Here is a tiny trained network, its code and every weight. The questions are about switching its units off for an input and a target symbol, where a switched-off unit gives its printed mean instead of its output.

import numpy as np


def w(rows, s, z=0):
    codes = np.array(rows[::2]) - 128.0
    scale = np.full(codes.shape[1], s)
    scale[-1] = z or s
    return codes * scale


def norm(h):
    return h / np.sqrt((h * h).mean(-1, keepdims=True) + 1e-5)


def f(y):
    return np.maximum(y, 0)


def softmax(a):
    e = np.exp(a - a.max(-1, keepdims=True))
    return e / e.sum(-1, keepdims=True)


def log_softmax(a):
    a = a - a.max(-1, keepdims=True)
    return a - np.log(np.exp(a).sum(-1, keepdims=True))


def net(x, mask):
    ids = ['ΘΣΩαβδεζηπτφψ'.index(c) for c in x.split()]
    T = len(ids)
    res = E[ids] + P[:T]
    u = 0
    for l in range(2):
        r = norm(res)
        for j in range(3):
            rows = slice(2 * j, 2 * j + 2)
            q, k, v = (r @ M[l][rows].T for M in (Q, K, V))
            z = softmax(np.where(np.tri(T) > 0, q @ k.T / 2**0.5, -1e9)) @ v
            o = O[l][rows]
            res = res + np.where(mask[u + j], z, o[:, -1]) @ o[:, :-1]
        u += 3
        y = f(norm(res) @ A[l][:, :-1].T + A[l][:, -1])
        res = res + np.where(mask[u : u + 16], y, B[l][:, -1]) @ B[l][:, :-1]
        u += 16
    return log_softmax(norm(res)[-1] @ U[:, :-1].T + U[:, -1])


Q, K, V, O, A, B = {}, {}, {}, {}, {}, {}
E = w([
[103,126,119,75,132,128],'Θ',
[131,133,108,79,127,141],'Σ',
[152,130,101,81,124,152],'Ω',
[173,164,117,60,71,112],'α',
[162,133,55,95,130,144],'β',
[135,139,128,68,115,141],'δ',
[94,125,166,55,142,149],'ε',
[2,231,83,142,68,192],'ζ',
[117,111,96,85,165,160],'η',
[119,142,183,48,104,139],'π',
[95,125,133,66,137,134],'τ',
[136,158,171,45,82,118],'φ',
[161,145,109,72,103,144],'ψ',
],0.0078)
P = w([
[161,3,146,211,150,81],'0',
[143,185,115,88,206,131],'1',
[157,44,100,85,173,64],'2',
[150,215,122,148,247,127],'3',
[140,39,94,82,137,129],'4',
[120,189,104,113,179,185],'5',
[80,65,72,73,110,140],'6',
[115,189,105,120,154,209],'7',
[94,63,79,89,84,177],'8',
[107,192,101,137,136,235],'9',
[87,55,86,106,53,210],'10',
[115,180,87,127,108,232],'11',
],0.0066)
Q[0] = w([
[157,108,122,148,109,179],'L0H0',
[146,147,106,63,139,183],'L0H0',
[78,49,76,59,28,163],'L0H1',
[30,253,67,81,96,213],'L0H1',
[122,137,169,156,126,169],'L0H2',
[102,175,67,50,108,201],'L0H2',
],0.011)
K[0] = w([
[129,110,115,168,118,106],'L0H0',
[113,151,128,189,81,167],'L0H0',
[87,216,154,249,98,205],'L0H1',
[64,71,92,128,18,209],'L0H1',
[140,72,133,128,140,82],'L0H2',
[77,151,133,218,93,108],'L0H2',
],0.011)
V[0] = w([
[116,142,144,72,157,117],'L0H0',
[89,140,122,174,105,121],'L0H0',
[174,167,130,115,64,62],'L0H1',
[89,134,254,95,150,140],'L0H1',
[169,74,175,138,130,120],'L0H2',
[84,137,131,147,119,105],'L0H2',
],0.011)
O[0] = w([
[146,76,124,192,118,221,252],'L0H0',
[47,138,126,93,116,32,15],'L0H0',
[48,102,2,75,46,192,33],'L0H1',
[64,219,109,232,108,134,133],'L0H1',
[140,67,60,167,82,52,123],'L0H2',
[36,101,210,61,171,51,102],'L0H2',
],0.007,0.0038)
A[0] = w([
[175,113,134,182,119,163,95],'L0N0',
[117,81,113,2,127,51,76],'L0N1',
[159,207,39,115,103,105,181],'L0N2',
[117,60,51,183,114,91,141],'L0N3',
[185,113,176,152,110,128,131],'L0N4',
[71,87,77,139,137,141,139],'L0N5',
[188,170,167,110,81,151,170],'L0N6',
[115,69,136,32,137,160,255],'L0N7',
[131,165,122,108,179,176,118],'L0N8',
[185,195,82,137,225,145,144],'L0N9',
[103,62,73,86,43,191,21],'L0N10',
[82,125,57,95,83,131,73],'L0N11',
[182,198,150,108,62,162,160],'L0N12',
[156,130,70,209,104,167,154],'L0N13',
[158,154,202,117,143,133,50],'L0N14',
[98,160,146,126,150,169,210],'L0N15',
],0.0071,0.0025)
B[0] = w([
[124,155,92,194,174,83,218],'L0N0',
[111,253,102,153,114,100,159],'L0N1',
[56,108,179,115,166,163,176],'L0N2',
[90,200,165,115,125,178,172],'L0N3',
[120,73,123,137,224,145,189],'L0N4',
[111,137,150,84,122,135,157],'L0N5',
[74,103,96,158,183,119,213],'L0N6',
[152,218,125,144,142,141,238],'L0N7',
[138,61,135,124,93,121,202],'L0N8',
[96,54,200,153,94,103,222],'L0N9',
[85,84,90,69,166,153,202],'L0N10',
[72,58,200,95,136,84,157],'L0N11',
[104,85,136,138,172,151,214],'L0N12',
[49,160,127,144,133,147,254],'L0N13',
[91,79,60,140,101,113,181],'L0N14',
[150,84,110,73,128,53,204],'L0N15',
],0.0059,0.0057)
Q[1] = w([
[180,120,106,126,142,131],'L1H0',
[161,75,4,213,84,123],'L1H0',
[147,130,68,149,123,108],'L1H1',
[114,136,184,107,172,152],'L1H1',
[98,145,195,63,168,117],'L1H2',
[158,88,77,141,97,110],'L1H2',
],0.013)
K[1] = w([
[170,99,189,87,183,166],'L1H0',
[70,131,186,110,252,254],'L1H0',
[178,135,38,184,101,61],'L1H1',
[157,144,245,80,117,193],'L1H1',
[147,49,28,72,123,5],'L1H2',
[102,227,150,161,170,188],'L1H2',
],0.0063)
V[1] = w([
[40,64,175,85,102,115],'L1H0',
[36,164,56,243,45,132],'L1H0',
[62,132,137,236,139,134],'L1H1',
[33,180,90,117,77,185],'L1H1',
[152,53,136,56,97,206],'L1H2',
[106,122,253,103,192,162],'L1H2',
],0.0064)
O[1] = w([
[71,49,212,22,17,83,148],'L1H0',
[134,142,100,212,27,113,229],'L1H0',
[154,114,138,46,175,154,251],'L1H1',
[142,156,155,115,196,102,156],'L1H1',
[175,146,134,120,87,142,127],'L1H2',
[95,217,254,138,113,71,178],'L1H2',
],0.0069,0.0027)
A[1] = w([
[128,99,71,168,181,197,151],'L1N0',
[83,102,36,137,150,131,76],'L1N1',
[74,114,155,91,173,114,120],'L1N2',
[34,184,107,68,133,167,111],'L1N3',
[250,139,146,120,132,53,160],'L1N4',
[91,171,182,220,139,101,180],'L1N5',
[131,115,111,44,85,143,255],'L1N6',
[56,122,99,86,31,155,126],'L1N7',
[139,150,82,187,7,100,209],'L1N8',
[171,100,134,41,132,179,191],'L1N9',
[2,159,100,202,89,141,17],'L1N10',
[150,217,213,131,100,161,128],'L1N11',
[139,98,97,175,120,129,148],'L1N12',
[151,193,152,109,152,168,145],'L1N13',
[85,136,101,94,193,192,133],'L1N14',
[157,89,108,177,153,120,98],'L1N15',
],0.0083,0.0032)
B[1] = w([
[127,173,147,89,75,78,254],'L1N0',
[128,121,176,126,90,131,170],'L1N1',
[138,96,107,119,85,143,175],'L1N2',
[145,80,164,143,165,97,204],'L1N3',
[66,191,170,121,189,230,148],'L1N4',
[108,132,1,123,125,147,195],'L1N5',
[39,127,107,133,143,152,185],'L1N6',
[109,89,155,133,163,166,193],'L1N7',
[185,203,205,93,150,161,154],'L1N8',
[118,153,68,160,130,129,199],'L1N9',
[174,182,189,115,125,143,194],'L1N10',
[98,127,126,172,130,110,156],'L1N11',
[114,104,154,125,148,116,162],'L1N12',
[141,105,130,169,120,100,162],'L1N13',
[180,131,136,133,82,98,233],'L1N14',
[94,99,161,114,112,85,172],'L1N15',
],0.0095,0.0081)
U = w([
[122,31,116,137,97,68,79],'Θ',
[192,133,140,127,99,72,121],'Σ',
[227,145,103,126,129,123,190],'Ω',
[57,68,36,71,139,208,127],'α',
[161,196,61,68,204,202,182],'β',
[147,143,153,121,2,61,51],'δ',
[85,192,57,237,140,139,195],'ε',
[63,193,113,55,141,61,148],'ζ',
[133,84,161,167,254,151,62],'η',
[154,248,132,158,98,179,54],'π',
[75,57,74,194,114,86,87],'τ',
[84,127,229,105,78,200,85],'φ',
[158,152,27,77,42,142,253],'ψ',
],0.0081,0.0022)

Each question gives the input, a string of symbols that net reads in full, and the target symbol t.
The units are the heads (2 rows each of Q, K, V and O) and the neurons (one row each of A and B). Each row of codes is followed by its name. A weight is (code - 128) times the scale printed after its matrix; where a second scale follows, it is the last column's (O, A, B and U).
mask holds one flag per unit, layer by layer, with each layer's heads first. A switched-off unit (its flag False) gives its mean, the last column of its rows in O or B, instead of its output. The means were averaged over made-up inputs and are rounded, as every weight is.
A unit's drop is (log p(t) with every unit on - log p(t) with that unit switched off) / (log p(t) with every unit on - log p(t) with every unit switched off).
The circuit of an input: a set's keep is (log p(t) with only the set's units on - log p(t) with every unit switched off) / (log p(t) with every unit on - log p(t) with every unit switched off). Starting from the 12 units with the biggest drops (on a tie, the unit counted first), units are removed one at a time, each time the one whose removal leaves the highest keep (on an exact tie, the one counted first), for as long as the keep stays at least 0.8.
units of the circuit, in order: the units of the circuit, biggest drop first
k most important neurons of layer l: the k neurons of layer l with the biggest drops, biggest first
which heads matter: for each layer, one digit per head in row order, 1 if its drop is at least 0.15 and else 0, layers parted by /
input ε η α Ω, target α: units of the circuit, in order : (L0H1)
input η τ β τ, target β: units of the circuit, in order : (L0H1; L1N9; L0N7)
input φ ψ Σ Ω φ π ε α β π ε ψ, target ε: units of the circuit, in order : (L0H1; L1N5)
input φ α Θ τ φ Θ ε α τ α φ, target α: units of the circuit, in order : (L0H1; L0N10)
input η φ ψ π φ φ ζ ψ φ ε, target η: which heads matter : 011 / 100
input η ψ ζ η φ φ φ, target η: which heads matter : 010 / 100
input ε α φ η τ δ, target τ: 2 most important neurons of layer 0 : (L0N7; L0N9)
input φ π β, target π: units of the circuit, in order : (L0H1; L1N10)
input τ α ζ ψ φ φ φ, target τ: which heads matter : 111 / 010
input ζ η Θ β, target ζ: which heads matter : 100 / 000
input η φ ψ α δ δ, target δ: which heads matter : 101 / 000
input Θ η δ, target η: which heads matter : 010 / 100
input η φ φ ψ, target φ: which heads matter : 010 / 000
input ψ η α ε α τ ζ η, target ψ: which heads matter : 011 / 001
input ε τ ψ α η Ω δ, target Ω: which heads matter : 010 / 100
input φ ε π η φ δ φ, target δ: 2 most important neurons of layer 1 : (L1N0; L1N3)
input Ω φ ψ ε δ ε φ φ Σ α ε ε, target ε: which heads matter : 011 / 000
input α φ φ φ η φ ε Ω α η, target α: 2 most important neurons of layer 1 : (L1N6; L1N9)
input φ φ α Σ ε β ψ ε, target ψ: which heads matter : 011 / 000
input φ ζ Σ η Θ, target φ: which heads matter : 011 / 100
input τ φ φ φ φ Ω, target φ: which heads matter : 110 / 000
input φ Σ η α τ ε ε φ δ ζ, target φ: which heads matter : 011 / 100
input ψ β δ φ ε Σ ψ Θ φ ψ β ζ, target ψ: 2 most important neurons of layer 1 : (L1N0; L1N14)
input φ φ η ψ η ψ τ α, target τ: 2 most important neurons of layer 1 : (L1N5; L1N10)
input φ φ β δ β ε π π, target π: 3 most important neurons of layer 1 : (L1N10; L1N5; L1N8)
input π δ Σ δ α η Ω φ Θ Ω, target Θ: 2 most important neurons of layer 0 : (L0N9; L0N7)
input η δ η ζ ψ ψ ψ α δ ψ ψ η, target η: most important neuron of layer 1 : (L1N0)
